Here is a tiny trained network, its code and every weight. The questions are about switching its units off for an input and a class, where a switched-off unit gives its printed mean instead of its output.

import numpy as np


def w(rows, s, z=0):
    codes = np.array(rows[::2]) - 128.0
    scale = np.full(codes.shape[1], s)
    scale[-1] = z or s
    return codes * scale


def norm(h):
    return h / np.sqrt((h * h).mean(-1, keepdims=True) + 1e-5)


def f(y):
    return np.maximum(y, 0)


def log_softmax(a):
    a = a - a.max(-1, keepdims=True)
    return a - np.log(np.exp(a).sum(-1, keepdims=True))


def net(x, mask):
    res = np.array(x, float).reshape(1, 3) / 4 @ E
    u = 0
    for l in range(4):
        y = f(norm(res) @ A[l][:, :-1].T + A[l][:, -1])
        res = res + np.where(mask[u : u + 3], y, B[l][:, -1]) @ B[l][:, :-1]
        u += 3
    return log_softmax(norm(res)[-1] @ U[:, :-1].T + U[:, -1])


A, B = {}, {}
E = w([
[84,219,46,69,85,148,67,74,225,92,186],'x0',
[211,180,94,129,165,224,199,148,103,53,142],'x1',
[254,124,53,30,128,112,33,68,112,184,200],'x2',
],0.0091)
A[0] = w([
[151,75,105,145,115,164,115,88,99,110,175,2],'0.n1',
[253,185,154,209,107,160,152,176,151,94,159,189],'0.n2',
[101,140,141,139,114,178,104,71,126,142,13,44],'0.n3',
],0.0083,0.0018)
B[0] = w([
[206,161,170,122,115,138,182,83,206,205,134,168],'0.n1',
[96,207,146,160,114,213,193,194,103,50,251,253],'0.n2',
[117,24,133,94,80,195,85,63,28,177,158,165],'0.n3',
],0.012,0.0058)
A[1] = w([
[182,56,218,83,145,130,88,143,204,184,119,253],'1.n1',
[5,15,193,128,64,65,123,90,123,159,74,102],'1.n2',
[1,71,127,172,165,82,70,148,153,217,121,98],'1.n3',
],0.0061,0.00016)
B[1] = w([
[128,79,125,182,195,118,197,192,120,166,169,184],'1.n1',
[112,245,46,208,74,149,162,118,190,225,100,254],'1.n2',
[121,194,141,241,142,63,159,91,137,140,106,221],'1.n3',
],0.012,0.0082)
A[2] = w([
[205,216,113,64,169,103,139,131,125,17,91,3],'2.n1',
[172,114,60,163,49,193,61,118,125,229,255,57],'2.n2',
[151,219,99,169,249,116,109,162,69,164,162,244],'2.n3',
],0.0044,0.0014)
B[2] = w([
[188,146,98,76,107,74,156,80,123,145,227,163],'2.n1',
[8,154,117,132,166,143,75,132,128,167,117,241],'2.n2',
[85,108,178,184,41,131,41,56,168,47,116,254],'2.n3',
],0.011,0.0054)
A[3] = w([
[78,91,104,167,45,88,149,169,93,111,103,119],'3.n1',
[123,174,192,111,148,196,190,208,220,1,62,254],'3.n2',
[62,86,104,98,123,92,37,43,117,115,166,74],'3.n3',
],0.0062,0.0032)
B[3] = w([
[116,101,98,88,164,131,168,108,135,127,3,184],'3.n1',
[184,123,107,107,133,88,91,148,102,146,108,254],'3.n2',
[119,59,158,88,157,122,121,117,140,68,124,178],'3.n3',
],0.017,0.0065)
U = w([
[78,188,66,205,83,73,159,88,163,200,85,228],'0',
[131,81,149,101,103,160,184,91,103,113,123,44],'1',
[117,119,108,92,110,161,132,158,85,123,25,43],'2',
[156,66,159,143,179,107,82,145,130,180,199,71],'3',
[175,70,168,137,159,107,142,206,21,41,77,128],'4',
[94,106,91,22,151,112,60,55,223,70,170,122],'5',
[215,245,52,96,104,179,172,150,82,53,224,195],'6',
[160,160,72,38,114,94,103,179,161,102,69,4],'7',
],0.011,0.0036)

Each question gives the input, the list of numbers given to net, and the class t.
The units are the neurons (one row each of A and B). Each row of codes is followed by its name. A weight is (code - 128) times the scale printed after its matrix; where a second scale follows, it is the last column's (A, B and U).
mask holds one flag per neuron, layer by layer. A switched-off neuron (its flag False) gives its mean, the last column of its row in B, instead of its output. The means were averaged over made-up inputs and are rounded, as every weight is.
A unit's drop is (log p(t) with every unit on - log p(t) with that unit switched off) / (log p(t) with every unit on - log p(t) with every unit switched off).
The circuit of an input: a set's keep is (log p(t) with only the set's units on - log p(t) with every unit switched off) / (log p(t) with every unit on - log p(t) with every unit switched off). Starting from all 12 units, units are removed one at a time, each time the one whose removal leaves the highest keep (on an exact tie, the one counted first), for as long as the keep stays at least 0.8.
circuit, biggest first: the units of the circuit, biggest drop first
top k neurons: the k neurons with the biggest drops, biggest first
k most important neurons of layer l: the k neurons of layer l with the biggest drops, biggest first
drop when u is switched off: that unit's drop, to one decimal
input [-2,5,-6], class 4: top 2 neurons : 1.n2, 3.n2
input [7,0,1], class 5: top neuron : 1.n2
input [3,2,4], class 5: circuit, biggest first : 1.n2, 2.n2
input [2,2,-5], class 4: circuit, biggest first : 1.n2, 3.n2
input [7,2,-5], class 6: top 3 neurons : 2.n3, 1.n2, 2.n2
input [3,1,-3], class 7: circuit, biggest first : 1.n2, 3.n2, 1.n3
input [4,-4,2], class 5: top 2 neurons : 3.n3, 1.n2
input [0,1,-4], class 2: 2 most important neurons of layer 0 : 0.n3, 0.n1
input [-6,-1,3], class 4: top 2 neurons : 1.n2, 0.n3
input [-1,-6,8], class 3: top 3 neurons : 1.n1, 0.n2, 1.n2
input [-5,-6,8], class 3: 2 most important neurons of layer 1 : 1.n2, 1.n1
input [7,3,-6], class 6: top 2 neurons : 1.n2, 2.n3
input [-1,-1,6], class 3: top 4 neurons : 1.n1, 1.n2, 0.n2, 0.n1
input [-8,7,-2], class 6: 2 most important neurons of layer 1 : 1.n1, 1.n3
input [4,-4,3], class 5: circuit, biggest first : 1.n2
input [-1,0,4], class 3: 2 most important neurons of layer 0 : 0.n1, 0.n2
input [-7,0,-2], class 4: 2 most important neurons of layer 1 : 1.n2, 1.n3
input [0,-2,8], class 5: 2 most important neurons of layer 3 : 3.n3, 3.n2
input [1,3,-8], class 4: drop when 1.n2 is switched off : 0.4
input [-6,3,0], class 4: drop when 3.n2 is switched off : 0.3
input [1,2,-1], class 6: drop when 1.n3 is switched off : 0.0
input [3,0,8], class 5: most important neuron of layer 1 : 1.n2
